Here is a tiny trained network, its code and every weight. The questions are about switching its units off for an input and a class, where a switched-off unit gives its printed mean instead of its output.

import numpy as np


def w(rows, s, z=0):
    codes = np.array(rows[::2]) - 128.0
    scale = np.full(codes.shape[1], s)
    scale[-1] = z or s
    return codes * scale


def f(y):
    return y / 2 * (1 + np.tanh(0.7978845608 * (y + 0.044715 * y**3)))


def log_softmax(a):
    a = a - a.max(-1, keepdims=True)
    return a - np.log(np.exp(a).sum(-1, keepdims=True))


def net(x, mask):
    res = np.array(x, float).reshape(1, 7) / 4 @ E
    y = f(res @ A[0][:, :-1].T + A[0][:, -1])
    res = res + np.where(mask, y, B[0][:, -1]) @ B[0][:, :-1]
    return log_softmax(res[-1] @ U[:, :-1].T + U[:, -1])


A, B = {}, {}
E = w([
[170,129,50,50,209,165,133,24,135,22,132],'x0',
[94,184,148,31,14,116,127,5,81,175,121],'x1',
[192,1,228,60,55,185,116,155,138,50,143],'x2',
[123,26,32,52,133,105,129,157,108,219,149],'x3',
[189,111,245,93,251,141,109,52,183,238,103],'x4',
[127,128,128,126,127,127,127,128,127,130,129],'x5',
[128,128,129,128,128,128,129,128,128,130,128],'x6',
],0.0034)
A[0] = w([
[112,163,140,74,44,118,127,51,113,159,129,29],'N1',
[145,119,182,113,185,130,123,98,143,180,120,64],'N2',
[97,229,55,163,178,126,129,120,116,195,124,54],'N3',
[96,228,56,163,178,125,129,120,116,194,124,51],'N4',
[145,118,185,112,188,129,124,97,140,181,121,69],'N5',
[150,36,199,82,80,164,123,148,123,76,129,84],'N6',
[143,255,238,204,126,151,127,89,147,24,108,84],'N7',
[143,67,121,203,247,124,134,233,152,76,129,58],'N8',
[150,36,199,83,80,164,123,147,124,76,129,83],'N9',
[144,117,190,111,194,128,125,96,136,182,124,77],'N10',
[145,118,186,112,190,129,124,97,139,181,122,71],'N11',
[113,163,139,74,39,116,128,47,117,160,130,41],'N12',
[128,128,128,128,128,128,128,128,128,128,128,128],'N13',
[149,129,72,77,199,144,132,49,129,44,135,35],'N14',
[146,120,179,114,182,130,122,99,145,178,118,60],'N15',
[113,134,207,186,60,116,135,216,124,243,138,16],'N16',
[145,118,185,112,189,129,124,97,140,181,122,70],'N17',
[102,145,24,140,18,112,129,187,111,29,122,136],'N18',
[149,129,72,76,201,142,131,48,129,42,136,42],'N19',
[143,22,18,59,129,127,130,138,128,227,118,2],'N20',
[112,163,140,74,43,118,127,51,114,159,130,30],'N21',
],0.0085,0.00065)
B[0] = w([
[152,147,137,141,205,175,120,140,133,130,115,194],'N1',
[119,142,106,134,95,151,136,125,116,83,142,176],'N2',
[164,105,160,126,135,48,138,82,168,82,128,204],'N3',
[164,106,160,127,134,49,138,83,168,83,128,203],'N4',
[119,143,105,134,93,152,136,125,116,80,142,179],'N5',
[149,126,141,137,143,35,141,81,164,103,125,209],'N6',
[87,26,67,83,162,93,128,179,92,183,180,241],'N7',
[167,178,150,122,254,217,113,117,125,144,104,232],'N8',
[149,126,141,137,143,35,141,81,164,103,125,208],'N9',
[119,143,102,135,90,154,137,125,116,77,143,184],'N10',
[119,143,104,135,92,153,136,125,116,80,143,180],'N11',
[153,148,137,142,209,177,120,141,134,129,114,198],'N12',
[128,128,128,128,128,128,128,128,128,128,128,128],'N13',
[115,151,171,146,56,124,115,150,136,200,85,201],'N14',
[119,142,108,134,97,149,136,125,116,86,142,173],'N15',
[114,158,166,129,35,133,106,138,138,224,63,219],'N16',
[119,143,105,134,93,152,136,125,116,80,142,180],'N17',
[115,166,91,133,50,199,148,102,105,26,162,255],'N18',
[114,151,172,146,53,124,115,150,136,203,84,203],'N19',
[80,46,89,100,164,100,126,181,90,169,180,225],'N20',
[152,148,137,141,206,175,120,140,133,130,115,195],'N21',
],0.018,0.0047)
U = w([
[102,185,62,152,49,194,163,104,86,22,176,251],'0',
[187,102,178,137,145,9,155,48,210,89,119,172],'1',
[183,178,152,139,253,219,91,154,124,152,95,99],'2',
[86,160,192,150,23,124,87,170,135,238,44,15],'3',
[61,8,57,57,161,96,128,204,71,173,203,84],'4',
],0.0063,0.00027)

Each question gives the input, the list of numbers given to net, and the class t.
The units are the neurons (one row each of A and B). Each row of codes is followed by its name. A weight is (code - 128) times the scale printed after its matrix; where a second scale follows, it is the last column's (A, B and U).
mask holds one flag per neuron, in row order. A switched-off neuron (its flag False) gives its mean, the last column of its row in B, instead of its output. The means were averaged over made-up inputs and are rounded, as every weight is.
A unit's drop is (log p(t) with every unit on - log p(t) with that unit switched off) / (log p(t) with every unit on - log p(t) with every unit switched off).
The circuit of an input: a set's keep is (log p(t) with only the set's units on - log p(t) with every unit switched off) / (log p(t) with every unit on - log p(t) with every unit switched off). Starting from the 12 units with the biggest drops (on a tie, the unit counted first), units are removed one at a time, each time the one whose removal leaves the highest keep (on an exact tie, the one counted first), for as long as the keep stays at least 0.8.
circuit, biggest first: the units of the circuit, biggest drop first
top k neurons: the k neurons with the biggest drops, biggest first
drop when u is switched off: that unit's drop, to one decimal
input [-4,3,6,-7,2,3,-5], class 4: circuit, biggest first -> (N7)
input [-6,4,-2,-7,6,-1,-3], class 4: top 2 neurons -> (N7; N18)
input [7,6,2,4,5,7,-8], class 3: top 3 neurons -> (N19; N14; N8)
input [6,4,-7,1,2,-2,0], class 1: top 3 neurons -> (N3; N4; N16)
input [3,3,-2,-4,0,6,7], class 4: top 2 neurons -> (N7; N8)
input [7,-6,-8,-8,-3,-7,-4], class 1: top 4 neurons -> (N3; N4; N20; N16)
input [7,1,-5,1,-3,-7,6], class 3: top 2 neurons -> (N19; N14)
input [-2,-7,2,7,-8,-6,3], class 0: top 2 neurons -> (N18; N7)
input [7,-2,-3,7,-2,7,0], class 3: top 3 neurons -> (N19; N14; N7)
input [4,2,-8,-6,6,-7,6], class 1: top 2 neurons -> (N3; N4)
input [8,6,5,2,6,-4,0], class 3: top 4 neurons -> (N19; N14; N18; N8)
input [6,7,-8,1,-4,-3,-7], class 1: top 3 neurons -> (N3; N4; N8)
input [7,-6,0,-4,3,8,-4], class 3: drop when N1 is switched off -> 0.1
input [-6,-3,-4,3,-4,0,-7], class 3: circuit, biggest first -> (N16)
input [-6,6,6,3,7,7,2], class 0: drop when N2 is switched off -> 0.1
input [3,-2,2,0,-1,-7,3], class 3: drop when N12 is switched off -> 0.2
